Below are the code and all the weights of a small trained network. Each question names an input and a class and asks about switching units off, where a switched-off unit gives its printed mean instead of its output.

import numpy as np


def w(rows, s, z=0):
    codes = np.array(rows[::2]) - 128.0
    scale = np.full(codes.shape[1], s)
    scale[-1] = z or s
    return codes * scale


def f(y):
    return np.maximum(y, 0)


def log_softmax(a):
    a = a - a.max(-1, keepdims=True)
    return a - np.log(np.exp(a).sum(-1, keepdims=True))


def net(x, mask):
    res = np.array(x, float).reshape(1, 6) / 4 @ E
    y = f(res @ A[0][:, :-1].T + A[0][:, -1])
    res = res + np.where(mask, y, B[0][:, -1]) @ B[0][:, :-1]
    return log_softmax(res[-1] @ U[:, :-1].T + U[:, -1])


A, B = {}, {}
E = w([
[155,216,135,159,107],'x0',
[70,140,131,68,163],'x1',
[154,152,184,210,255],'x2',
[81,116,171,206,114],'x3',
[115,216,186,137,142],'x4',
[87,185,52,126,89],'x5',
],0.0072)
A[0] = w([
[180,88,204,82,105,210],'neuron 1',
[121,79,139,203,155,162],'neuron 2',
[135,173,69,100,23,132],'neuron 3',
[142,75,158,98,161,9],'neuron 4',
[148,6,66,52,105,242],'neuron 5',
[109,200,82,92,84,41],'neuron 6',
[135,127,117,115,125,3],'neuron 7',
[159,75,189,157,149,206],'neuron 8',
[74,121,57,66,203,74],'neuron 9',
[193,87,98,233,144,158],'neuron 10',
[98,56,56,101,11,126],'neuron 11',
[132,89,69,115,129,160],'neuron 12',
[115,181,160,107,196,96],'neuron 13',
[209,217,48,104,105,70],'neuron 14',
[82,143,177,151,102,76],'neuron 15',
[196,88,168,115,116,235],'neuron 16',
],0.016,0.0017)
B[0] = w([
[91,108,95,188,183,171],'neuron 1',
[174,150,182,115,142,177],'neuron 2',
[104,165,183,194,47,215],'neuron 3',
[118,200,105,136,135,160],'neuron 4',
[98,54,32,61,80,249],'neuron 5',
[54,137,140,192,147,186],'neuron 6',
[137,118,135,149,127,135],'neuron 7',
[172,145,136,169,168,180],'neuron 8',
[181,86,115,175,44,186],'neuron 9',
[213,165,147,99,72,187],'neuron 10',
[97,113,255,42,148,245],'neuron 11',
[107,114,86,123,171,176],'neuron 12',
[140,44,153,112,192,177],'neuron 13',
[124,235,47,113,172,198],'neuron 14',
[117,82,121,147,96,154],'neuron 15',
[146,107,103,193,153,168],'neuron 16',
],0.033,0.015)
U = w([
[144,40,172,101,142,191],'0',
[106,149,122,97,118,1],'1',
[48,162,90,188,63,177],'2',
[121,144,116,191,220,57],'3',
[203,115,198,194,100,150],'4',
[34,65,149,52,102,119],'5',
[190,129,3,101,146,169],'6',
[118,238,210,104,131,140],'7',
],0.0063,0.0054)

Each question gives the input, the list of numbers given to net, and the class t.
The units are the neurons (one row each of A and B). Each row of codes is followed by its name. A weight is (code - 128) times the scale printed after its matrix; where a second scale follows, it is the last column's (A, B and U).
mask holds one flag per neuron, in row order. A switched-off neuron (its flag False) gives its mean, the last column of its row in B, instead of its output. The means were averaged over made-up inputs and are rounded, as every weight is.
A unit's drop is (log p(t) with every unit on - log p(t) with that unit switched off) / (log p(t) with every unit on - log p(t) with every unit switched off).
The circuit of an input: a set's keep is (log p(t) with only the set's units on - log p(t) with every unit switched off) / (log p(t) with every unit on - log p(t) with every unit switched off). Starting from the 12 units with the biggest drops (on a tie, the unit counted first), units are removed one at a time, each time the one whose removal leaves the highest keep (on an exact tie, the one counted first), for as long as the keep stays at least 0.8.
units of the circuit, in order: the units of the circuit, biggest drop first
unit that matters most: the unit with the biggest drop
k most important neurons: the k neurons with the biggest drops, biggest first
drop when u is switched off: that unit's drop, to one decimal
input [-1,3,5,6,0,7], class 0: unit that matters most	neuron 3
input [1,5,4,1,-7,-2], class 6: 2 most important neurons	(neuron 11; neuron 3)
input [5,2,-2,3,0,-4], class 3: units of the circuit, in order	(neuron 5; neuron 11; neuron 3)
input [-6,-1,5,7,8,5], class 4: 2 most important neurons	(neuron 5; neuron 11)
input [-7,2,-3,-5,7,4], class 2: 3 most important neurons	(neuron 9; neuron 6; neuron 3)
input [-3,1,4,4,4,-7], class 4: 2 most important neurons	(neuron 14; neuron 2)
input [8,8,5,0,3,-3], class 0: 2 most important neurons	(neuron 13; neuron 14)
input [4,8,8,-7,4,-6], class 3: units of the circuit, in order	(neuron 11; neuron 5)
input [8,-6,6,-5,-8,6], class 7: 2 most important neurons	(neuron 5; neuron 9)
input [0,-4,-3,3,-2,8], class 7: units of the circuit, in order	(neuron 11; neuron 3)
input [2,-3,2,3,4,0], class 4: units of the circuit, in order	(neuron 5; neuron 14)
input [5,-4,-4,-8,-3,-5], class 2: 2 most important neurons	(neuron 3; neuron 14)
input [6,-5,-4,-2,4,6], class 7: 4 most important neurons	(neuron 5; neuron 9; neuron 14; neuron 1)
input [6,7,7,-3,8,1], class 0: units of the circuit, in order	(neuron 13)
input [7,4,1,-5,-4,0], class 6: 4 most important neurons	(neuron 11; neuron 14; neuron 3; neuron 1)
input [6,-4,4,-3,1,4], class 6: 3 most important neurons	(neuron 11; neuron 14; neuron 3)
input [-5,0,4,-3,5,2], class 0: 3 most important neurons	(neuron 3; neuron 14; neuron 13)
input [-3,-2,3,-8,3,6], class 2: drop when neuron 8 is switched off	0.3
input [0,3,-1,-5,5,2], class 2: drop when neuron 14 is switched off	0.0
input [-2,-7,5,-8,6,-3], class 3: drop when neuron 11 is switched off	0.1
input [5,7,-5,7,4,7], class 2: units of the circuit, in order	(neuron 6)
